Below is a small trained network, with its code and all its weights. Each question gives an input and a target symbol and asks what happens when units are switched off, that is, made to give their printed mean instead of their output.

import numpy as np


def w(rows, s, z=0):
    codes = np.array(rows[::2]) - 128.0
    scale = np.full(codes.shape[1], s)
    scale[-1] = z or s
    return codes * scale


def f(y):
    return np.maximum(y, 0)


def softmax(a):
    e = np.exp(a - a.max(-1, keepdims=True))
    return e / e.sum(-1, keepdims=True)


def log_softmax(a):
    a = a - a.max(-1, keepdims=True)
    return a - np.log(np.exp(a).sum(-1, keepdims=True))


def net(x, mask):
    ids = ['ΓΔΛΠΣζηξτφ'.index(c) for c in x.split()]
    T = len(ids)
    res = E[ids] + P[:T]
    q, k, v = (res @ M[0].T for M in (Q, K, V))
    z = softmax(np.where(np.tri(T) > 0, q @ k.T / 2**0.5, -1e9)) @ v
    res = res + np.where(mask[0], z, O[0][:, -1]) @ O[0][:, :-1]
    y = f(res @ A[0][:, :-1].T + A[0][:, -1])
    res = res + np.where(mask[1:13], y, B[0][:, -1]) @ B[0][:, :-1]
    return log_softmax(res[-1] @ U[:, :-1].T + U[:, -1])


Q, K, V, O, A, B = {}, {}, {}, {}, {}, {}
E = w([
[100,141,125,129,78],'Γ',
[54,159,135,171,78],'Δ',
[106,88,126,120,156],'Λ',
[108,138,125,129,83],'Π',
[38,71,80,212,148],'Σ',
[93,173,116,129,42],'ζ',
[142,202,99,166,108],'η',
[120,118,21,139,8],'ξ',
[88,215,252,135,121],'τ',
[113,51,226,98,76],'φ',
],0.017)
P = w([
[86,141,122,22,217],'0',
[83,150,137,138,165],'1',
[122,160,126,154,121],'2',
[155,158,136,153,114],'3',
[174,154,142,172,88],'4',
[168,153,163,202,85],'5',
[192,138,168,205,67],'6',
[228,130,157,180,87],'7',
[242,139,173,175,82],'8',
[255,124,140,183,88],'9',
[245,133,138,170,117],'10',
],0.0071)
Q[0] = w([
[165,105,123,17,233],'head 0',
[148,124,174,114,1],'head 0',
],0.0097)
K[0] = w([
[2,145,58,114,166],'head 0',
[120,42,153,120,118],'head 0',
],0.0073)
V[0] = w([
[165,254,133,140,195],'head 0',
[152,132,9,139,117],'head 0',
],0.009)
O[0] = w([
[179,112,157,99,43,119],'head 0',
[60,94,96,252,49,3],'head 0',
],0.019,0.0034)
A[0] = w([
[173,160,163,98,134,104],'neuron 0',
[126,104,211,102,120,148],'neuron 1',
[173,224,66,155,199,149],'neuron 2',
[145,179,226,105,140,146],'neuron 3',
[146,249,189,156,117,181],'neuron 4',
[127,197,81,122,181,159],'neuron 5',
[107,71,192,36,120,19],'neuron 6',
[88,135,135,146,192,107],'neuron 7',
[124,177,185,127,46,214],'neuron 8',
[102,174,148,74,92,194],'neuron 9',
[159,101,189,105,211,120],'neuron 10',
[141,52,1,11,127,254],'neuron 11',
],0.0084,0.0044)
B[0] = w([
[83,156,85,144,111,211],'neuron 0',
[138,163,154,131,106,182],'neuron 1',
[168,116,159,156,94,216],'neuron 2',
[134,153,133,64,95,249],'neuron 3',
[141,92,118,112,118,254],'neuron 4',
[99,93,154,164,120,204],'neuron 5',
[124,136,140,171,147,178],'neuron 6',
[102,119,111,139,123,174],'neuron 7',
[126,87,70,139,116,243],'neuron 8',
[139,76,130,127,253,213],'neuron 9',
[169,128,110,194,104,238],'neuron 10',
[95,141,159,124,86,189],'neuron 11',
],0.013,0.0093)
U = w([
[117,152,118,113,177,32],'Γ',
[77,135,129,74,183,122],'Δ',
[124,110,249,166,151,195],'Λ',
[101,108,147,102,161,80],'Π',
[85,114,114,144,199,124],'Σ',
[118,146,64,114,206,196],'ζ',
[209,20,164,166,127,164],'η',
[91,254,80,175,85,93],'ξ',
[124,169,148,30,61,157],'τ',
[166,171,157,196,169,1],'φ',
],0.0084,0.0045)

Each question gives the input, a string of symbols that net reads in full, and the target symbol t.
The units are the heads (2 rows each of Q, K, V and O) and the neurons (one row each of A and B). Each row of codes is followed by its name. A weight is (code - 128) times the scale printed after its matrix; where a second scale follows, it is the last column's (O, A, B and U).
mask holds one flag per unit, heads first, then neurons. A switched-off unit (its flag False) gives its mean, the last column of its rows in O or B, instead of its output. The means were averaged over made-up inputs and are rounded, as every weight is.
A unit's drop is (log p(t) with every unit on - log p(t) with that unit switched off) / (log p(t) with every unit on - log p(t) with every unit switched off).
The circuit of an input: a set's keep is (log p(t) with only the set's units on - log p(t) with every unit switched off) / (log p(t) with every unit on - log p(t) with every unit switched off). Starting from the 12 units with the biggest drops (on a tie, the unit counted first), units are removed one at a time, each time the one whose removal leaves the highest keep (on an exact tie, the one counted first), for as long as the keep stays at least 0.8.
units of the circuit, in order: the units of the circuit, biggest drop first
top k neurons: the k neurons with the biggest drops, biggest first
input Δ ξ Δ Δ η Σ η η τ ξ, target τ: units of the circuit, in order	neuron 11; head 0
input Π Δ Σ Σ Δ Σ η Δ ξ Σ Δ, target ξ: top neuron	neuron 9
input η η η ζ τ Γ, target τ: units of the circuit, in order	head 0; neuron 3
input Λ η ξ Σ, target ξ: units of the circuit, in order	head 0; neuron 9
input Π ξ Γ, target ξ: top 3 neurons	neuron 9; neuron 4; neuron 5
input τ Γ ξ τ Δ η η Δ ζ φ, target Λ: units of the circuit, in order	head 0; neuron 8; neuron 6
input Λ Γ Λ τ η Γ, target τ: units of the circuit, in order	head 0; neuron 10
input Δ ζ Δ Γ τ Δ, target τ: top 2 neurons	neuron 3; neuron 1
input φ ζ Λ, target Λ: top 2 neurons	neuron 8; neuron 0
input ζ Δ φ Γ Σ, target Λ: top 3 neurons	neuron 8; neuron 2; neuron 5
input τ η φ η η Γ η η ζ, target Λ: top 2 neurons	neuron 2; neuron 5
input ζ ζ Σ η η Δ, target η: units of the circuit, in order	head 0; neuron 8
input Π η ζ, target η: units of the circuit, in order	head 0; neuron 0
input η Λ η φ ξ Π, target Λ: units of the circuit, in order	head 0; neuron 2; neuron 5
input Σ Λ φ Γ, target Λ: top 2 neurons	neuron 2; neuron 5
input ζ ζ τ ζ Δ Δ Δ τ Δ ζ, target τ: top 2 neurons	neuron 3; neuron 11
input Λ Δ η, target η: units of the circuit, in order	neuron 0; head 0
input ξ Σ η Δ, target η: units of the circuit, in order	head 0; neuron 0
input Λ Δ η Γ Σ τ Π τ Σ, target τ: top neuron	neuron 11
input Σ Λ η τ Π, target τ: top neuron	neuron 10
input τ Δ Λ, target τ: top 2 neurons	neuron 11; neuron 3
